Below are the code and all the weights of a small trained network. Each question names an input and a class and asks about switching units off, where a switched-off unit gives its printed mean instead of its output.

import numpy as np


def w(rows, s, z=0):
    codes = np.array(rows[::2]) - 128.0
    scale = np.full(codes.shape[1], s)
    scale[-1] = z or s
    return codes * scale


def norm(h):
    return h / np.sqrt((h * h).mean(-1, keepdims=True) + 1e-5)


def f(y):
    return np.maximum(y, 0)


def log_softmax(a):
    a = a - a.max(-1, keepdims=True)
    return a - np.log(np.exp(a).sum(-1, keepdims=True))


def net(x, mask):
    res = np.array(x, float).reshape(1, 7) / 4 @ E
    u = 0
    for l in range(2):
        y = f(norm(res) @ A[l][:, :-1].T + A[l][:, -1])
        res = res + np.where(mask[u : u + 7], y, B[l][:, -1]) @ B[l][:, :-1]
        u += 7
    return log_softmax(norm(res)[-1] @ U[:, :-1].T + U[:, -1])


A, B = {}, {}
E = w([
[119,150,117,129,126],'x0',
[130,107,144,127,141],'x1',
[150,193,255,114,58],'x2',
[129,128,128,129,126],'x3',
[250,179,121,184,195],'x4',
[141,101,135,112,129],'x5',
[153,103,121,116,103],'x6',
],0.0095)
A[0] = w([
[209,144,115,185,154,157],'L0N0',
[200,135,142,151,174,124],'L0N1',
[135,106,135,166,124,53],'L0N2',
[117,153,203,1,52,46],'L0N3',
[21,68,112,156,165,41],'L0N4',
[34,92,118,138,48,253],'L0N5',
[97,78,46,148,181,253],'L0N6',
],0.0095,0.0055)
B[0] = w([
[128,182,126,156,213,191],'L0N0',
[140,138,124,157,97,174],'L0N1',
[154,71,107,161,119,128],'L0N2',
[77,157,83,234,154,180],'L0N3',
[138,154,91,66,26,173],'L0N4',
[121,80,139,65,75,229],'L0N5',
[182,121,1,69,108,244],'L0N6',
],0.0092,0.011)
A[1] = w([
[94,140,162,86,176,71],'L1N0',
[146,132,71,152,189,4],'L1N1',
[125,112,131,109,155,51],'L1N2',
[84,130,83,91,122,142],'L1N3',
[178,161,248,172,171,92],'L1N4',
[36,121,212,135,80,61],'L1N5',
[24,116,192,125,139,76],'L1N6',
],0.013,0.0047)
B[1] = w([
[86,108,133,118,131,129],'L1N0',
[142,80,79,211,254,206],'L1N1',
[147,113,140,139,113,128],'L1N2',
[87,82,224,90,111,254],'L1N3',
[108,206,176,20,27,240],'L1N4',
[152,47,177,242,230,237],'L1N5',
[68,74,158,249,160,200],'L1N6',
],0.01,0.006)
U = w([
[89,50,104,29,48,3],'0',
[66,63,234,244,91,213],'1',
[188,142,55,165,228,124],'2',
[168,252,233,130,84,195],'3',
],0.015,0.00042)

Each question gives the input, the list of numbers given to net, and the class t.
The units are the neurons (one row each of A and B). Each row of codes is followed by its name. A weight is (code - 128) times the scale printed after its matrix; where a second scale follows, it is the last column's (A, B and U).
mask holds one flag per neuron, layer by layer. A switched-off neuron (its flag False) gives its mean, the last column of its row in B, instead of its output. The means were averaged over made-up inputs and are rounded, as every weight is.
A unit's drop is (log p(t) with every unit on - log p(t) with that unit switched off) / (log p(t) with every unit on - log p(t) with every unit switched off).
The circuit of an input: a set's keep is (log p(t) with only the set's units on - log p(t) with every unit switched off) / (log p(t) with every unit on - log p(t) with every unit switched off). Starting from the 12 units with the biggest drops (on a tie, the unit counted first), units are removed one at a time, each time the one whose removal leaves the highest keep (on an exact tie, the one counted first), for as long as the keep stays at least 0.8.
circuit, biggest first: the units of the circuit, biggest drop first
top k neurons: the k neurons with the biggest drops, biggest first
k most important neurons of layer l: the k neurons of layer l with the biggest drops, biggest first
drop when u is switched off: that unit's drop, to one decimal
input [1,-8,3,8,-4,-4,-2], class 1: circuit, biggest first : L0N6
input [-6,8,1,5,-8,-3,2], class 1: circuit, biggest first : L0N6, L1N5
input [4,-6,-7,-5,0,2,-8], class 0: circuit, biggest first : L1N5, L1N3
input [-5,-5,2,4,1,8,8], class 3: 2 most important neurons of layer 0 : L0N6, L0N5
input [6,4,1,-1,8,-7,4], class 3: circuit, biggest first : L0N6, L1N4
input [8,-6,-6,4,0,0,-2], class 0: 2 most important neurons of layer 1 : L1N5, L1N3
input [2,-3,2,-5,4,-1,6], class 3: drop when L1N4 is switched off : 0.3
input [-1,-7,2,1,8,-4,-4], class 3: drop when L1N4 is switched off : 0.6
input [-7,5,2,-1,5,2,2], class 3: drop when L1N4 is switched off : 0.3
input [7,-6,2,4,7,7,-1], class 3: top 2 neurons : L0N6, L1N4
input [6,7,2,0,-6,1,3], class 1: drop when L0N6 is switched off : 0.4
